Here is a tiny trained network, its code and every weight. The questions are about switching its units off for an input and a target symbol, where a switched-off unit gives its printed mean instead of its output.

import numpy as np


def w(rows, s, z=0):
    codes = np.array(rows[::2]) - 128.0
    scale = np.full(codes.shape[1], s)
    scale[-1] = z or s
    return codes * scale


def norm(h):
    return h / np.sqrt((h * h).mean(-1, keepdims=True) + 1e-5)


def f(y):
    return y / 2 * (1 + np.tanh(0.7978845608 * (y + 0.044715 * y**3)))


def softmax(a):
    e = np.exp(a - a.max(-1, keepdims=True))
    return e / e.sum(-1, keepdims=True)


def log_softmax(a):
    a = a - a.max(-1, keepdims=True)
    return a - np.log(np.exp(a).sum(-1, keepdims=True))


def net(x, mask):
    ids = ['αγδεηθμπστφψ'.index(c) for c in x.split()]
    T = len(ids)
    res = E[ids] + P[:T]
    r = norm(res)
    for j in range(2):
        rows = slice(2 * j, 2 * j + 2)
        q, k, v = (r @ M[0][rows].T for M in (Q, K, V))
        z = softmax(np.where(np.tri(T) > 0, q @ k.T / 2**0.5, -1e9)) @ v
        o = O[0][rows]
        res = res + np.where(mask[j], z, o[:, -1]) @ o[:, :-1]
    y = f(norm(res) @ A[0][:, :-1].T + A[0][:, -1])
    res = res + np.where(mask[2:10], y, B[0][:, -1]) @ B[0][:, :-1]
    return log_softmax(norm(res)[-1] @ U[:, :-1].T + U[:, -1])


Q, K, V, O, A, B = {}, {}, {}, {}, {}, {}
E = w([
[141,112,75],'α',
[77,132,187],'γ',
[84,167,116],'δ',
[153,55,69],'ε',
[93,74,147],'η',
[106,138,66],'θ',
[100,56,126],'μ',
[87,139,127],'π',
[119,98,254],'σ',
[130,168,161],'τ',
[74,111,130],'φ',
[135,160,156],'ψ',
],0.021)
P = w([
[205,88,154],'0',
[196,255,43],'1',
[36,152,178],'2',
[91,127,85],'3',
[106,125,113],'4',
[104,201,102],'5',
[109,161,107],'6',
[93,192,107],'7',
],0.0089)
Q[0] = w([
[69,118,194],'H0',
[74,74,204],'H0',
[136,254,74],'H1',
[37,151,204],'H1',
],0.0074)
K[0] = w([
[129,90,246],'H0',
[207,165,57],'H0',
[255,73,168],'H1',
[137,100,91],'H1',
],0.0081)
V[0] = w([
[175,49,166],'H0',
[26,2,246],'H0',
[196,89,102],'H1',
[74,184,127],'H1',
],0.012)
O[0] = w([
[62,105,93,1],'H0',
[20,219,85,64],'H0',
[156,42,140,98],'H1',
[137,246,109,175],'H1',
],0.013,0.0059)
A[0] = w([
[141,154,93,141],'N0',
[64,115,156,254],'N1',
[124,129,145,131],'N2',
[89,62,134,139],'N3',
[134,247,60,209],'N4',
[132,99,123,154],'N5',
[150,10,146,186],'N6',
[63,182,201,229],'N7',
],0.016,0.0037)
B[0] = w([
[142,106,50,148],'N0',
[111,154,253,151],'N1',
[127,8,143,130],'N2',
[126,70,212,139],'N3',
[133,86,153,249],'N4',
[165,156,161,132],'N5',
[162,119,102,181],'N6',
[130,123,186,194],'N7',
],0.0066,0.014)
U = w([
[149,13,151,217],'α',
[70,170,83,39],'γ',
[237,255,176,174],'δ',
[114,24,147,104],'ε',
[39,106,91,66],'η',
[93,83,93,56],'θ',
[40,57,120,91],'μ',
[52,207,77,231],'π',
[78,139,168,17],'σ',
[164,141,161,4],'τ',
[58,159,96,101],'φ',
[148,118,151,91],'ψ',
],0.0097,0.0032)

Each question gives the input, a string of symbols that net reads in full, and the target symbol t.
The units are the heads (2 rows each of Q, K, V and O) and the neurons (one row each of A and B). Each row of codes is followed by its name. A weight is (code - 128) times the scale printed after its matrix; where a second scale follows, it is the last column's (O, A, B and U).
mask holds one flag per unit, heads first, then neurons. A switched-off unit (its flag False) gives its mean, the last column of its rows in O or B, instead of its output. The means were averaged over made-up inputs and are rounded, as every weight is.
A unit's drop is (log p(t) with every unit on - log p(t) with that unit switched off) / (log p(t) with every unit on - log p(t) with every unit switched off).
The circuit of an input: a set's keep is (log p(t) with only the set's units on - log p(t) with every unit switched off) / (log p(t) with every unit on - log p(t) with every unit switched off). Starting from all 10 units, units are removed one at a time, each time the one whose removal leaves the highest keep (on an exact tie, the one counted first), for as long as the keep stays at least 0.8.
units of the circuit, in order: the units of the circuit, biggest drop first
which heads matter: for each layer, one digit per head in row order, 1 if its drop is at least 0.15 and else 0, layers parted by /
drop when u is switched off: that unit's drop, to one decimal
input π δ ψ φ α, target π: which heads matter -> 11
input δ δ δ θ π δ φ, target δ: units of the circuit, in order -> (H0, H1)
input α η δ θ, target α: units of the circuit, in order -> (H1)
input δ δ δ δ μ, target δ: which heads matter -> 01
input π δ μ τ, target π: which heads matter -> 10
input α δ π, target α: which heads matter -> 11
input α α δ π, target α: which heads matter -> 01
input δ φ π δ ε α φ, target δ: which heads matter -> 10
input π ψ ψ α γ γ α δ, target π: which heads matter -> 10
input δ δ η, target δ: which heads matter -> 11
input π ψ γ π ε γ ε α, target π: which heads matter -> 10
input α δ δ π δ α τ, target α: drop when H1 is switched off -> 0.9
input δ γ ε δ δ δ τ μ, target δ: drop when H1 is switched off -> 0.4
input δ δ α δ ε, target δ: drop when H1 is switched off -> 0.5
input π δ α φ δ π, target π: drop when H1 is switched off -> 0.1
input δ δ α γ, target δ: units of the circuit, in order -> (H1)
